Below are the code and all the weights of a small trained network. Each question names an input and a class and asks about switching units off, where a switched-off unit gives its printed mean instead of its output.

import numpy as np


def w(rows, s, z=0):
    codes = np.array(rows[::2]) - 128.0
    scale = np.full(codes.shape[1], s)
    scale[-1] = z or s
    return codes * scale


def f(y):
    return np.maximum(y, 0)


def log_softmax(a):
    a = a - a.max(-1, keepdims=True)
    return a - np.log(np.exp(a).sum(-1, keepdims=True))


def net(x, mask):
    res = np.array(x, float).reshape(1, 2) / 4 @ E
    y = f(res @ A[0][:, :-1].T + A[0][:, -1])
    res = res + np.where(mask, y, B[0][:, -1]) @ B[0][:, :-1]
    return log_softmax(res[-1] @ U[:, :-1].T + U[:, -1])


A, B = {}, {}
E = w([
[148,152,153,53,141,238,250,53,112,105,157,79],'x0',
[32,177,118,200,153,74,156,96,90,95,198,155],'x1',
],0.014)
A[0] = w([
[132,149,120,113,173,164,161,101,144,82,140,66,193],'neuron 1',
[131,142,83,166,88,102,47,155,161,128,105,165,55],'neuron 2',
[94,75,119,148,111,150,59,170,153,160,85,195,160],'neuron 3',
[122,162,157,93,95,200,168,76,111,97,136,103,75],'neuron 4',
[108,159,140,96,200,124,175,92,123,72,147,82,65],'neuron 5',
[20,199,140,171,198,104,151,84,74,47,203,160,64],'neuron 6',
[180,6,170,49,72,178,96,156,190,161,26,82,75],'neuron 7',
[94,140,148,147,87,161,105,123,135,150,115,79,253],'neuron 8',
[151,144,225,103,172,182,178,130,106,124,98,97,42],'neuron 9',
[111,36,107,184,154,78,113,176,132,138,107,160,50],'neuron 10',
],0.011,0.016)
B[0] = w([
[91,94,175,177,98,108,69,104,200,164,163,167,229],'neuron 1',
[79,32,137,126,64,195,232,82,164,134,72,88,191],'neuron 2',
[98,109,176,108,99,154,71,99,122,183,129,122,220],'neuron 3',
[44,79,140,142,72,159,129,75,110,171,86,84,203],'neuron 4',
[125,97,131,200,124,176,206,76,108,120,46,72,179],'neuron 5',
[183,145,78,117,173,119,159,160,106,9,112,125,253],'neuron 6',
[195,175,45,77,140,113,181,200,63,33,118,137,250],'neuron 7',
[131,165,187,103,154,86,60,130,170,194,216,221,233],'neuron 8',
[73,111,151,135,129,142,172,107,121,140,30,76,176],'neuron 9',
[106,101,146,152,84,139,161,105,127,132,56,101,184],'neuron 10',
],0.013,0.019)
U = w([
[76,79,145,144,77,144,158,84,134,183,56,98,49],'0',
[160,152,43,111,173,120,168,155,101,3,99,131,64],'1',
[119,143,162,123,167,99,75,115,174,220,230,200,250],'2',
],0.013,0.012)

Each question gives the input, the list of numbers given to net, and the class t.
The units are the neurons (one row each of A and B). Each row of codes is followed by its name. A weight is (code - 128) times the scale printed after its matrix; where a second scale follows, it is the last column's (A, B and U).
mask holds one flag per neuron, in row order. A switched-off neuron (its flag False) gives its mean, the last column of its row in B, instead of its output. The means were averaged over made-up inputs and are rounded, as every weight is.
A unit's drop is (log p(t) with every unit on - log p(t) with that unit switched off) / (log p(t) with every unit on - log p(t) with every unit switched off).
The circuit of an input: a set's keep is (log p(t) with only the set's units on - log p(t) with every unit switched off) / (log p(t) with every unit on - log p(t) with every unit switched off). Starting from all 10 units, units are removed one at a time, each time the one whose removal leaves the highest keep (on an exact tie, the one counted first), for as long as the keep stays at least 0.8.
circuit, biggest first: the units of the circuit, biggest drop first
top k neurons: the k neurons with the biggest drops, biggest first
drop when u is switched off: that unit's drop, to one decimal
input [7,-8], class 1: circuit, biggest first	neuron 7
input [3,3], class 2: top 2 neurons	neuron 7; neuron 2
input [3,-3], class 2: top 3 neurons	neuron 6; neuron 2; neuron 5
input [-5,6], class 1: top 2 neurons	neuron 6; neuron 4
input [-3,-1], class 2: top 3 neurons	neuron 4; neuron 5; neuron 9
input [3,-4], class 1: top 2 neurons	neuron 7; neuron 3
input [3,2], class 2: top 3 neurons	neuron 2; neuron 7; neuron 10
input [2,3], class 2: drop when neuron 7 is switched off	1.3
input [-1,1], class 2: drop when neuron 1 is switched off	0.0
input [2,-7], class 1: drop when neuron 7 is switched off	2.4
